M =
[[  0  56  50   0   6 -16   5 -24 -14  -9  36 -23]
 [  0  51 -47   0  26  50 -25 -22 -10 -21 -50 -21]
 [  0 -50  21   0  23   1  62 -11  22 -17  32 -11]
 [  0 -31 -56   0  29 -15 -27 -16 -18  42 -50 -16]
 [  0 -30 -45   0 -62  54 -19  74  35 -27 -33  72]]
M[-5][0]: 0
M[0]: [0, 56, 50, 0, 6, -16, 5, -24, -14, -9, 36, -23]
M[-1][11]: 72
M[2][0]: 0
M[:, -2]: [36, -50, 32, -50, -33]
M[2][-8]: 23
M[-4]: [0, 51, -47, 0, 26, 50, -25, -22, -10, -21, -50, -21]
M[1][-4]: -10
M[:, -12]: [0, 0, 0, 0, 0]
M[3][-6]: -27
M[1][11]: -21
M[:, -10]: [50, -47, 21, -56, -45]
M[-2][-4]: -18
M[-3]: [0, -50, 21, 0, 23, 1, 62, -11, 22, -17, 32, -11]
M[:, -1]: [-23, -21, -11, -16, 72]
M[-2][0]: 0
M[-3][-9]: 0
M[4][-12]: 0
M[-4][-6]: -25
M[2][5]: 1
M[-5][1]: 56
M[:, 9]: [-9, -21, -17, 42, -27]
M[2][8]: 22
M[-5][6]: 5

grid = [ 40  16  46   0  12  26   4 -65]
grid[0]: 40
grid[6]: 4
grid[3]: 0

arr =
[[  2 -20 -20  20  -5  -2 -12  22  20  19 -21  -2  34  12  14]
 [ 12 -27  -5  -2  -2 -17  16 -20  -7  -5   0 -17   2 -11   1]
 [ 30  11 -13  43  10  35 -15  26  17   8 -19   7  34  45  16]
 [-19  29 -24 -42 -15  13   6 -57 -50  13  -6 -25 -58 -47 -56]]
Indices start at 0.
(0, 0): 2
(2, 11): 7
(2, 0): 30
(2, 9): 8
(0, 14): 14
(3, 3): -42
(1, 10): 0
(1, 13): -11
(2, 2): -13
(2, 7): 26
(0, 4): -5
(1, 5): -17
(2, 13): 45
(3, 11): -25
(2, 14): 16
(2, 12): 34
(0, 8): 20
(0, 11): -2
(1, 0): 12
(3, 2): -24
(3, 10): -6
(2, 5): 35
(0, 1): -20

m =
[[ 53   4 -25  11 -13  -4  -2]
 [-34  10 -14  38 -37  -9  -1]
 [ -3  -9  23  28 -14 -41  -5]
 [  6  -5 -27  14 -10  19 -19]
 [ 37  14  -8  25 -31 -35  15]
 [ 21 -27  -4  10  12   7 -34]
 [ 14   1 -32  12 -14  18 -12]
 [ -6  22 -32  27 -41  -1  10]
 [-41 -16  23  28  -9 -22 -19]]
Rows and columns are counted from 0.
(0, 0): 53
(0, 2): -25
(7, 0): -6
(5, 6): -34
(6, 2): -32
(2, 5): -41
(6, 1): 1
(1, 2): -14
(5, 1): -27
(7, 4): -41
(3, 3): 14
(2, 3): 28
(4, 3): 25
(2, 4): -14
(0, 3): 11
(3, 1): -5
(2, 6): -5
(3, 6): -19
(1, 6): -1
(4, 0): 37
(5, 2): -4
(1, 5): -9
(5, 4): 12
(4, 2): -8
(5, 3): 10
(4, 5): -35
(5, 0): 21
(0, 5): -4
(4, 1): 14

data =
[[570 600 459 717 277 547 678 639]
 [137 587 524 260 705 419 568 625]
 [558 643 518 557 516 414 607 508]
 [542 506 629 439 771 616 472 537]
 [768 563 588 669 545 588 540 491]
 [466 602 261  18 982 476 739 679]
 [418 540 749 511 696 510 399 452]
 [766 513 731 698 627 645 415 431]
 [520 629 564 710 336 453 600 527]
 [523 643 504 398 696 376 593 486]
 [811 574 602 680 565 573 529 454]
 [836 558 591 698 553 606 535 474]]
data[0][0] => 570
data[1][3] => 260
data[1][0] => 137
data[5][6] => 739
data[7] => [766, 513, 731, 698, 627, 645, 415, 431]
data[:, 7] => [639, 625, 508, 537, 491, 679, 452, 431, 527, 486, 454, 474]
data[7][4] => 627
data[5][1] => 602
data[:, 3] => [717, 260, 557, 439, 669, 18, 511, 698, 710, 398, 680, 698]
data[0][7] => 639
data[6][0] => 418
data[:, 2] => [459, 524, 518, 629, 588, 261, 749, 731, 564, 504, 602, 591]
data[1][1] => 587
data[2][1] => 643
data[8][2] => 564
data[9][3] => 398
data[2][4] => 516
data[9][2] => 504
data[10][6] => 529
data[6][6] => 399
data[9][0] => 523
data[2] => [558, 643, 518, 557, 516, 414, 607, 508]
data[3][6] => 472
data[4][0] => 768
data[10] => [811, 574, 602, 680, 565, 573, 529, 454]
data[10][4] => 565
data[:, 6] => [678, 568, 607, 472, 540, 739, 399, 415, 600, 593, 529, 535]
data[8][7] => 527
data[1][6] => 568
data[10][5] => 573
data[5][0] => 466
data[3][1] => 506
data[8][6] => 600
data[7][7] => 431
